Each row of numbers belongs to one of the objects below and depends on some of the facts about them. Some rows are named. Which object is each other row?

Some facts about the objects:
Q343 {λ=Q586, Q853, ρ=907}
Q526 {λ=Q136, Q353, Q853, ρ=907}
Q92 {ρ=907}
Q434 {λ=Q122, ρ=907}
Q400 {λ=Q49, Q914, Q738, Q605, ρ=907}
Q386 {λ=Q810, ρ=700}
Q91 {λ=Q534, Q343, ρ=907}
Q993 {λ=Q237, ρ=907}
Q556 {λ=Q560, Q853, ρ=907}
Q377 {λ=Q25, Q436, ρ=700}
Q605 {λ=Q519, ρ=700}
Q328 {λ=Q436, ρ=907}
Q811 {λ=Q367, Q377, ρ=907}
Q218 {λ=Q367, ρ=907}
Q784 {λ=Q703, ρ=700}
Q678 {λ=Q357, ρ=700}
Q282 {λ=Q612, ρ=907}
Q636 {λ=Q209, Q195, ρ=700}
Q279 {λ=Q400, ρ=907}
Q502 {λ=Q384, Q68, ρ=700}
Q649 {λ=Q25, ρ=907}
Q357 {ρ=700}
Q395 {λ=Q792, ρ=700}
Q437 {λ=Q471, Q703, Q358, ρ=907}
Q31 {λ=Q510, ρ=907}
Q393 {λ=Q519, ρ=700}
Q237 {ρ=700}
Q156 {λ=Q938, Q343, Q648, ρ=907}
Q566 {λ=Q117, Q393, Q19, ρ=907}
Q235 {ρ=700}
Q853 {λ=Q29, ρ=700}
Q643 {λ=Q599, ρ=907}
Q891 {λ=Q853, ρ=907}
Q29 {ρ=907}
Q648 {ρ=907}
Q136 {λ=Q122, ρ=700}
Q464 {λ=Q92, Q600, ρ=907}
Q863 {λ=Q122, Q393, Q464, ρ=907}
Q546 {λ=Q643, ρ=907}
Q321 {λ=Q31, Q395, Q412, ρ=700}
Q519 {λ=Q586, ρ=907}
Q25 {ρ=907}
Q738 {λ=Q326, Q510, Q605, ρ=907}
Q723 {λ=Q519, Q721, ρ=700}
Q806 {ρ=700}
Q703 {ρ=907}
Q676 {ρ=907}
Q12 {ρ=700}
Q792 {ρ=700}
Q583 {λ=Q600, ρ=907}
Q596 {ρ=907}
Q367 {λ=Q356, ρ=700}
Q252 {λ=Q649, Q586, ρ=907}
Q122 {λ=Q195, ρ=907}
Q389 {ρ=907}
Q638 {λ=Q353, Q993, ρ=907}
Q825 {λ=Q546, Q353, Q738, ρ=700}
Q534 {ρ=907}
Q326 {λ=Q91, ρ=907}
Q24 {λ=Q366, Q678, Q31, ρ=907}
Q894 {ρ=700}
Q926 {ρ=700}
Q612 {ρ=907}
Q975 {λ=Q353, ρ=700}
Q384 {λ=Q12, ρ=907}
Q586 {λ=Q134, ρ=907}
Q358 {λ=Q586, Q853, ρ=700}
Q600 {λ=Q384, Q853, ρ=907}
Q195 {λ=Q384, ρ=907}
Q477 {λ=Q603, Q526, ρ=907}
Q366 {λ=Q437, ρ=907}
Q162 {λ=Q534, Q209, Q600, ρ=907}
Q809 {λ=Q91, ρ=700}
Q67 {λ=Q237, ρ=700}
Q353 {λ=Q343, Q437, ρ=700}
Q405 {λ=Q31, Q49, Q661, Q235, Q894, Q926, ρ=907}
Q293 {λ=Q603, Q91, ρ=907}
Q471 {λ=Q12, Q853, ρ=907}
Q788 {λ=Q67, ρ=907}
Q914 {λ=Q357, Q703, Q908, ρ=907}
Q661 {λ=Q19, ρ=907}
Q908 {λ=Q209, Q343, ρ=907}
Q498 {λ=Q400, ρ=907}
Q436 {λ=Q721, ρ=907}
Q117 {λ=Q649, ρ=700}
Q828 {λ=Q703, ρ=700}
Q19 {ρ=907}
Q412 {λ=Q49, ρ=700}
Q68 {ρ=907}
Q379 {ρ=907}
Q356 {ρ=907}
Q209 {λ=Q853, ρ=700}
Q756 {λ=Q806, ρ=907}
Q422 {ρ=700}
Q2 {λ=Q502, Q596, Q721, ρ=700}
Q49 {λ=Q297, Q519, ρ=700}
Q134 {ρ=907}
Q560 {λ=Q703, ρ=907}
Q256 {λ=Q510, Q853, ρ=700}
Q808 {λ=Q237, ρ=907}
Q155 {λ=Q422, Q39, ρ=700}
Q938 {λ=Q445, Q321, ρ=907}
Q426 {λ=Q534, Q510, ρ=700}
Q599 {λ=Q929, Q297, Q389, Q419, ρ=907}
Q297 {ρ=700}
Q283 {λ=Q117, Q353, Q237, Q784, Q464, ρ=907}
Q929 {ρ=907}
Q346 {ρ=700}
Q721 {λ=Q25, ρ=907}
Q445 {ρ=907}
Q39 {λ=Q808, ρ=700}
Q311 {λ=Q134, ρ=907}
Q918 {λ=Q603, Q436, Q235, ρ=700}
Q510 {ρ=700}
Q626 {λ=Q297, Q703, Q914, ρ=907}
Q419 {λ=Q626, ρ=907}
Q571 {λ=Q678, ρ=907}
Q603 {λ=Q379, ρ=700}
Q810 {ρ=907}

Known rows:
Q393: [  5  -3   0   4   2  -3  -2  17  -7  -8  19 -21 -12 -18   4  -9 -18  -1
   7 -10   4  19  -3  -4  10 -20  -5  11  -2  27  -7  -6   9  14  -4  16
  13  10  -7]
Q612: [  4  -1   1   0  -5   6  15   2   5   7  -8   7  22   7   8  11  13   6
   3  -3  11  -3   3   9  -6  10   0  -3  12 -21   3  10 -11  -5  -6 -16
  -7 -17   5]
Q678: [-18  -7  14  10  -5  -3 -10   7  -8  -5  19  -4 -20   2   4   5 -10 -10
  12  -2  -5  12   9 -13   6  -8 -14   5  -3  20   7   1   7  12   4  31
  15  18 -14]
Q560: [ -2   3   4  -3   3   3  -7  -7   1   1  -3  15  -8  11  -4   4  19   2
  -7   7   2 -11   5   4   4   9   2   4  -4 -20   6   6  -5 -17   4 -13
  -2   4  -5]
Q546: [ 20  -3   2  -3   5   6   3   1   3   2 -15  10   0   4  -6   7  17   1
  -3  -1   4  -5  -7   7   1   6   1  16   2 -24   4   9 -13 -16  -5 -10
  -7  -8  -1]
Q534: [ -4  10  -2   1   7   2  -1   1   2  -8 -11   5  16   3   5  13   9   2
   3   5  15 -12  -7  -4   3  15  -6 -18  -6 -13  -5  -2  -6 -21  -5  -9
 -11  -6  12]
Q853: [-23   3   7  14   2   2 -10  16  -8 -14  18 -13 -15 -14   4   9 -19  -3
  14  -4   6  11  11 -14  16  -4 -13  -8  -5  32  -6   6  13  -1  -5  18
   9   8  -2]
Q156: [ 11  -2 -15  -8  -3  -2   0  -5   0  -1  -6  14  14  19  -8  -1  12  -2
 -11  10   0  -7  -7  -6   0  13  13 -10   4  -4   1 -16  -9   4   4 -13
  -2   0   6]
Q926: [ -4  -4   6  13  -2  -7  -3  14  -6  -6   4 -17  -8  -8   9   1 -18  -6
  21  -8  -5  16  -5  -4   3 -19 -20   9  -7  22  -3 -12  -4  18   3  35
   7   6  -5]
Q31: [  2   2  -3   0   6  -5  -4  -2   2  -3 -16  11  14  11   8  10  14   2
   2   5   5 -14  -9  -1   5   7  -7 -10 -10 -17   0 -15 -17  -9   3  -1
  -2  -2   9]
Q379: [  4  11   2  -3   1   1   5  -6   5   0 -21  -3  11  -2   7   5   1  -1
   8   2   3 -15  -8   1 -15   9  -9  -7  -6 -14   2   4  -5 -17  -5  -3
 -25 -12  10]
Q676: [  5   0  -1  -2  -3   1  11  -4   4   7  -9   8  16   7   3   5  11   4
  -1   0   3  -7   0   7  -5   8   3  -2   6 -18   3   4  -8  -4  -2 -12
  -5 -10   4]
Q756: [  9  -5  -6  -6  -8   4  15  -3   6  10 -11   8  19   9  -1   6   8   4
   0  -2   2  -2   3   5 -10  13   9  -4  17 -15   5   7 -11   4  -4 -18
  -7 -15   4]
Q282: [  9  -5  -4  -5  -9   5  12  -5   6  10 -10  10  17   9  -1   5  12   4
  -1  -3   2  -2   2   7 -10  11   9   0  15 -14   6   7  -8   2  -2 -16
  -7 -15   4]
Q519: [ 18   4  -2 -12   8   2   2   6  -1  -6   1   3  13  -3   2  -5  13   6
  -7   5  19 -10 -14   4   9   2   0   2  -4 -19  -7  -8  -6 -14  -4 -15
   0   2   6]
Q792: [-14  -9   7  11  -7  -5   1  17  -5  -4  13  -5   5   3  12   8 -13  -3
  18 -10  -1  19   7  -7  10 -15 -14  -1   3  23   1 -11  -7  27  -2  29
  16   5  -4]
Q357: [-22  -6  19  11  -1   0 -11  13  -8  -6  20  -4 -22   1   5   8 -11  -6
  12  -5  -1  12  12  -7  11 -12 -18   8  -2  17   6   4   8   3   2  31
  13  15 -13]
Q389: [ 20  -5   5  -1   3   7   1   4   2   0 -14   7  -2   4   1   9  20   1
  -1  -3   7  -4  -6   9   4   2  -4  18   3 -30   6  11 -16 -20  -4  -9
  -6  -7  -6]
Q321: [ -2 -12   0  10  -7  -7  -5  11  -4  -5  10  -5  -5   4   2   2 -13  -8
  14  -5 -11  14  -2 -13   8 -13  -6   3   3  25   3 -16  -6  30   3  32
  15  11  -6]

Rows to name:
No name comes twice in this set of rows, the named rows included.
[ 12   6  -3  -1   6  -5   8   4   6   4 -11  -2  15  -3   9  -2   9  10
  -2  -2   9 -11  -9  11   1  -4  -8   2  -9 -29  -6 -11 -13 -10   1  -7
  -2  -4   4] | Q19
[ 12   6 -10  -8   1   2   1 -13   2  -1 -21   2   9   6  -6   0   1  -7
  -2   9  -5 -12 -14  -5 -17  14   7  -6  -1  -2   4   0   2  -9  -3  -2
 -24  -7  11] | Q293
[ -6   7  -4  -2   7   3  -7  -5   2  -5  -5   9   5   4   0   6   9   4
  -7   6   9 -16   2  -1   6  15   4 -14  -4  -8  -6   0   1 -19  -3 -18
  -2  -5   4] | Q29
[  2   7 -11  -3  11   2   6 -11   8   5  -6  10   3  19 -15  -7   9   3
 -22   6  -2  -2   2   5  -9   4  11  -2   2 -10   0   4  -1  -7   4 -11
 -11   3   7] | Q638
[-14  -4   0  13  -2   0 -11   4  -2  -2  11 -19 -17 -21  -2   3 -23  -4
  10 -10 -13  18  13  -5   7 -10   0  -4   0  34  -7   8  11  15  -6  11
  10  -7  -4] | Q136
[  6  -4 -10  -3   1  -4   4  -3   3   2 -11  15  20  20   3   5  16   3
  -5   3   2  -7  -7   0   2   4   2  -9  -1 -16   3 -18 -19   6   5  -8
   2  -2   6] | Q938
[-12  -1  -2  11   2  -1  12   5   3   5  15  -9 -10   7  -9  -7 -22  -2
  -2 -12 -14  25  15   1 -10 -19   2  11  12  28   2   9  11  25   1  25
   1  14   0] | Q155
[ -5  -4  13  -4 -13  -6   4   0  -7   6  21 -20  -7 -18   9 -19 -24  -4
  13  -2  -7  10   1  -2 -11 -17  -6  11  -1  24   4  -5  19  21   2  17
   6   8 -10] | Q377
[ 20   1 -11 -11   2  -5   6 -10   7   7  -9   1   9   0  -6 -15   6   6
 -14   3  -6  -7 -13   9  -6  -5  12   6  -5 -16  -3 -12  -7   7   4 -13
  -3  -2   3] | Q566
[-12   2  10   9  -3   0   1   5  -3  -8   3 -24  -8 -17   7   3 -26 -11
  24  -6  -5   9  -1 -11 -10  -9 -15   1  -5  28   1   6  11   5  -5  35
 -10   0   1] | Q603
[ 17   3  -7 -19  -1   0   6  -9   1   4   2   3  13  -1  -3 -17   7   2
 -13   8   4  -9 -12   5  -7   3  15   4   0 -13  -1  -8   5  -2   2 -22
  -4   3   4] | Q252
[  6  -9  -4   5  -1   5  -6   7  -8  -7   9  -6 -23  -2 -13  -5 -15 -14
   4  -1 -16  22  -1 -13   0 -10   5  15   6  36   4   4   8  17  -3  25
   3   9  -6] | Q825
[ -4   1  13 -10 -16   3  16  -6   0   9   2   5  21   4  14  -3   9   6
   5   3  14 -11   3   8 -13  10  -3  -4   8 -24   8   3   3  -7   1 -21
  -5  -6   1] | Q356

Now the same objects, written a new way:
Some objects and their rows:
Q358: [ 8 -1 -3  7 10  5 11  9 -1  7 -3 -3  1  0 11 -3 -8 -3  1  0 -2  1 -1  8
 -1 -2]
Q25: [ -5   3  -3   3  -1  -5 -10  -2  -5  -6  -3   7   0  -1   0   2  -4   5
  -1   5  -3   2  -1  -4  -1   3]
Q908: [ -4   0   6   3   0  -6 -10  -2  -5  -6   6  -1   0  -1   0   1  -5  -3
  -1  -2   0  -1  -2  -3  -1  13]
Q293: [-5  3  5  1 -1 -7 -8 -1 -4 -5  5  0  0 -1  0  5 -2  6 -1 -2  3 -1 -2 -4
 -1  8]
Q437: [ -4   0  11   4   1  -6 -10  -2  -4  -6   1   9  -1  -1  -1  -1   7  -3
  -1  -3   0   0  -2  -2  -1   6]
Q384: [ -4   1  -2  -4  -1  -6 -12  -2  -6  -8  -2   1  -1  -1   0   3  -1   2
  -1  -2  -1   3  -1  -4  -1  -2]
Q626: [ -3   3   8   3  10  -8 -11  -3  -4  -6   0  12   0   0   0   2  25   5
  -1  -1   3  -1  -2  -4  -2  -1]
Q67: [10 -3 -3 -4  5 -1 -4  7 -1 10 -3 -4  0  2 -1 -3 -8  4  2 -2 -2  0 -1  2
 -1 -4]
Q828: [16 -3 -4  0 16 12 15 -1 -5 21 -4  5  3  6 -1 -2 -2 -4  1  5  0 -1  5  5
  0 -6]
Q92: [ -4   1  -3   0  -1  -6 -11  -2  -5  -7   4   1  -1  -1   0   4   1  -1
  -1  -1  -1   0   0  -4  -1  -3]
Q400: [ -5   7   7  -1  -1  -7 -10  -2  -7  -8   4  -2  -1  -2   0  -1   3  -2
  -1  -1   5  -1  -3  -4   7   1]
Q162: [-4 -1  0 -1 -1 -7 -9  0 -6 -8  2  1  0 -1 -1  7 -1  4 -1 -2  0 -1 -2 -4
 -2  4]
Q806: [  6  -3  -3  -1   0  10  21   9  12   8  -2  -1  -1   4   0  -3 -10  -2
   2   4  -2  -1   3   7  -1  -4]
Q209: [-2 -1 -2  2  1  0 17  2  9 10 -4 -3  9 -2  4 -3 -9 -2  3  2 -2  4  4 10
  0 -3]
Q721: [  3   7   6   3  -2  -7 -10  -2  -6  -7  -4   4   0  -1   0  -3  -3  10
  -1   4  -3   9  -2  -3   0  16]
Q389: [ -4   0  -3  -1  -2  -6 -10  -2  -5  -7   5   1   0  -1   0   4   4  -1
  -1  -1  -1  -1   0  -4  -1  -2]
Q929: [-3 -2 -3 -1 -1 -6 -9 -2 -5 -8  2  1  0  0  0  0 19 -2 -1  0  4 -1  0 -4
 -1 -3]
Q471: [-4 -2 -2  0 -1 -6 -8 -2 -5 -8 -2  1  0 -2 -1  2 16 -4 -1 -3  0  5 -1 -4
 -1 11]
Q235: [ 6 -3 -3  0  0 10 20  8 12  7 -3 -1 -1  5 -1 -3 -8 -1  2  3 -3 -1  3  7
 -1 -5]

Which object is each row?
No name comes twice in this set of rows, the named rows included.
[-4  1 10  4  0 -7 -8 -3  0  3 12 -2  0  2  3  0  1 -4  0 -1 11 -1 -2 -4
  0 18] | Q91
[-3 -1 -1 10  0 -5 -8  0 -5 -7  6 -2 -1 -1  9  9  0 -3 -1 -2 -3  1 -2 -4
 -1 23] | Q343

Now the same objects, written a new way:
Some rows with their names:
Q346: [  4 -19  -2  18  -9   4 -13  19  -9 -11  -1  -1 -14  24  10]
Q358: [  1 -20 -10  18 -13  17  -6  20 -12 -15  -3  -7  -6  21  11]
Q792: [  3 -15  -3  17  -8   0 -15  31 -12  -8  -9   5  -9  24   6]
Q68: [  3  16   7  -2  13  -6   1 -11   1   6   1  -4   8 -14 -13]
Q353: [  5 -20  -2  15 -18  10  -3  21 -12 -12  -7  -6  -4  25   8]
Q49: [ 10 -26 -10  15 -16   2  -5  25 -10 -13   2   5 -11  15   6]
Q626: [  4  13   3 -18   7  -2  16  -7   3   3   7  -1   0 -15   1]
Q436: [ -8   9   4  -4  12 -14   3 -14  14  -6   0   1   9 -11 -13]
Q25: [ -6  10   4  -4  12 -16   4 -13  16  -6   1  -3  14  -8 -17]
Q908: [ -4  11  -1 -14   6   7  12 -13   4   7   1   0  11 -12  -4]
Q326: [ -3  12   3  -8   3   9   5 -15  13  11   1  10   9 -12  -8]
Q721: [ -6   9   4  -4  13 -13   5 -13  15  -7   2  -2  12 -11 -13]
Q534: [  3  11   7  -2   2   4   6 -15   9  12  -2  10  16  -9 -16]
Q648: [ -8  18  -1 -13   5  -2   4  -4   3   8  -5   7  11 -12 -11]
Q293: [-11  11   4 -10   3   5   5 -21   9   5  -2  11   2 -14   2]
Q828: [  8 -19  -2  12 -10   5   3  22 -14 -14  -1  -5 -12  25  19]
Q209: [ 10 -18  -2  24 -12  14  -7  17 -16  -9  -6  -3  -3  24   7]
Q643: [  5  17   6 -17   1  -3   8  -5   7  -2   8   7  -2 -18 -11]
Q386: [  0 -19  -2  14  -9   5 -16  17 -11 -11   1   0 -17  26  13]

Rows to name:
No name comes twice in this set of rows, the named rows included.
[  6  16   4 -17   4  -3   9  -5   7  -3   9   5  -5 -20  -4] | Q599
[ -5  11   2 -15   7   1   8 -12  11   9   0 -14  -2 -15   5] | Q283
[  7 -17  -1  25 -16  13  -4  17 -19 -11 -10  -3   3  28   2] | Q853
[ -4  14   4 -13   7  -6   2 -11   4   6   4   3   5 -11  -6] | Q676
[  2 -19  -2  21 -12  19 -10  16  -3  -9  -5   4 -13  22  13] | Q809
[  6 -22  -2  25  -8  17  -8  18  -2  -3  -5   7 -13  19  19] | Q426
[ -2   4  -8 -14   1  -6   7  -9   7   2   7   2  17 -17 -16] | Q519
[  2  16   4  -5   8   5   3 -15  -1   9  -3  -4  10 -13 -10] | Q600
[ -1 -26 -12  20  -6   6 -10  20  -1 -21   3  -4 -13  16  13] | Q723
[ -9  18  -1 -14  10  -9   2   1   3  10  -5   9  10 -12 -12] | Q445
[ -1  14   5  -2  15 -11   3 -12   7  -1   0  -2   9 -11 -13] | Q596
[  7 -21  -8  16 -13   2  -8  28  -9 -12  -1   6 -13  16  11] | Q412

